Here is a tiny trained network, its code and every weight. The questions are about switching its units off for an input and a class, where a switched-off unit gives its printed mean instead of its output.

import numpy as np


def w(rows, s, z=0):
    codes = np.array(rows[::2]) - 128.0
    scale = np.full(codes.shape[1], s)
    scale[-1] = z or s
    return codes * scale


def f(y):
    return y / 2 * (1 + np.tanh(0.7978845608 * (y + 0.044715 * y**3)))


def log_softmax(a):
    a = a - a.max(-1, keepdims=True)
    return a - np.log(np.exp(a).sum(-1, keepdims=True))


def net(x, mask):
    res = np.array(x, float).reshape(1, 5) / 4 @ E
    y = f(res @ A[0][:, :-1].T + A[0][:, -1])
    res = res + np.where(mask, y, B[0][:, -1]) @ B[0][:, :-1]
    return log_softmax(res[-1] @ U[:, :-1].T + U[:, -1])


A, B = {}, {}
E = w([
[167,203,40,36,99,165],'x0',
[105,141,1,224,120,55],'x1',
[59,114,103,121,46,236],'x2',
[150,184,192,249,39,140],'x3',
[129,126,129,128,127,125],'x4',
],0.0095)
A[0] = w([
[111,117,89,70,198,152,157],'N0',
[88,168,35,209,136,57,98],'N1',
[188,119,180,102,138,175,46],'N2',
[176,45,67,94,145,85,156],'N3',
[15,98,87,128,113,254,73],'N4',
[223,174,164,105,195,14,5],'N5',
[114,61,214,167,107,73,137],'N6',
[174,231,166,157,107,151,233],'N7',
[206,253,165,165,67,75,195],'N8',
[196,200,122,84,99,76,32],'N9',
[244,203,82,85,123,174,123],'N10',
[132,108,120,17,197,134,209],'N11',
[70,10,191,199,252,136,157],'N12',
[59,119,38,175,116,103,35],'N13',
[136,125,47,160,138,109,96],'N14',
],0.009,0.0033)
B[0] = w([
[60,111,137,128,117,95,208],'N0',
[103,143,179,68,232,192,236],'N1',
[176,123,207,55,255,223,179],'N2',
[107,71,108,90,100,151,193],'N3',
[79,228,140,143,99,33,226],'N4',
[31,210,182,136,38,3,226],'N5',
[138,139,70,190,167,188,208],'N6',
[32,53,80,94,149,178,217],'N7',
[73,63,134,145,107,176,239],'N8',
[150,199,93,145,104,143,173],'N9',
[183,155,35,196,161,192,227],'N10',
[87,107,104,154,153,215,254],'N11',
[148,182,61,194,139,180,243],'N12',
[144,130,175,56,169,183,197],'N13',
[137,128,187,125,199,173,179],'N14',
],0.0082,0.01)
U = w([
[133,161,189,79,200,172,110],'0',
[51,218,119,128,103,92,151],'1',
[151,168,9,173,162,150,86],'2',
[82,112,87,128,145,135,248],'3',
[24,22,69,127,130,135,64],'4',
[134,112,122,100,139,106,140],'5',
[202,132,149,92,130,72,92],'6',
[177,105,134,87,107,65,89],'7',
],0.012,0.011)

Each question gives the input, the list of numbers given to net, and the class t.
The units are the neurons (one row each of A and B). Each row of codes is followed by its name. A weight is (code - 128) times the scale printed after its matrix; where a second scale follows, it is the last column's (A, B and U).
mask holds one flag per neuron, in row order. A switched-off neuron (its flag False) gives its mean, the last column of its row in B, instead of its output. The means were averaged over made-up inputs and are rounded, as every weight is.
A unit's drop is (log p(t) with every unit on - log p(t) with that unit switched off) / (log p(t) with every unit on - log p(t) with every unit switched off).
The circuit of an input: a set's keep is (log p(t) with only the set's units on - log p(t) with every unit switched off) / (log p(t) with every unit on - log p(t) with every unit switched off). Starting from the 12 units with the biggest drops (on a tie, the unit counted first), units are removed one at a time, each time the one whose removal leaves the highest keep (on an exact tie, the one counted first), for as long as the keep stays at least 0.8.
circuit, biggest first: the units of the circuit, biggest drop first
most important unit: the unit with the biggest drop
k most important neurons: the k neurons with the biggest drops, biggest first
input [-7,7,-7,-6,1], class 0: most important unit => N1
input [-7,8,6,-5,-8], class 0: circuit, biggest first => (N13 N1)
input [-7,-4,1,0,0], class 2: circuit, biggest first => (N12 N6)
input [5,-3,-1,-8,6], class 4: 2 most important neurons => (N0 N11)
input [2,-1,4,6,-4], class 4: circuit, biggest first => (N7 N8)
input [-2,-1,4,-4,1], class 1: circuit, biggest first => (N4 N7)
input [6,0,-3,-7,-6], class 4: 2 most important neurons => (N0 N3)
input [-5,-2,-4,7,4], class 4: circuit, biggest first => (N8 N7)
input [-8,5,-3,-5,-8], class 2: 2 most important neurons => (N12 N6)
input [4,3,-3,-5,3], class 4: 2 most important neurons => (N3 N12)
input [-4,-6,1,8,0], class 4: 3 most important neurons => (N7 N8 N1)
input [1,-1,-6,-8,-7], class 4: 4 most important neurons => (N11 N3 N4 N0)
input [3,8,-2,8,0], class 0: 3 most important neurons => (N1 N13 N14)
input [-6,7,2,-1,1], class 0: circuit, biggest first => (N1 N13)
input [0,-2,3,5,0], class 4: 2 most important neurons => (N7 N5)
input [8,-4,-5,-3,-2], class 2: most important unit => N10
input [2,-3,7,-6,-1], class 1: 3 most important neurons => (N4 N7 N8)
input [-7,6,-4,-4,-1], class 2: 4 most important neurons => (N12 N6 N2 N8)
input [1,0,6,-5,-3], class 1: 2 most important neurons => (N4 N7)
input [-8,-2,5,6,-6], class 2: circuit, biggest first => (N6 N12)
input [3,-1,-7,4,-6], class 1: circuit, biggest first => (N5)
input [2,-2,-2,6,-4], class 4: circuit, biggest first => (N7 N8)
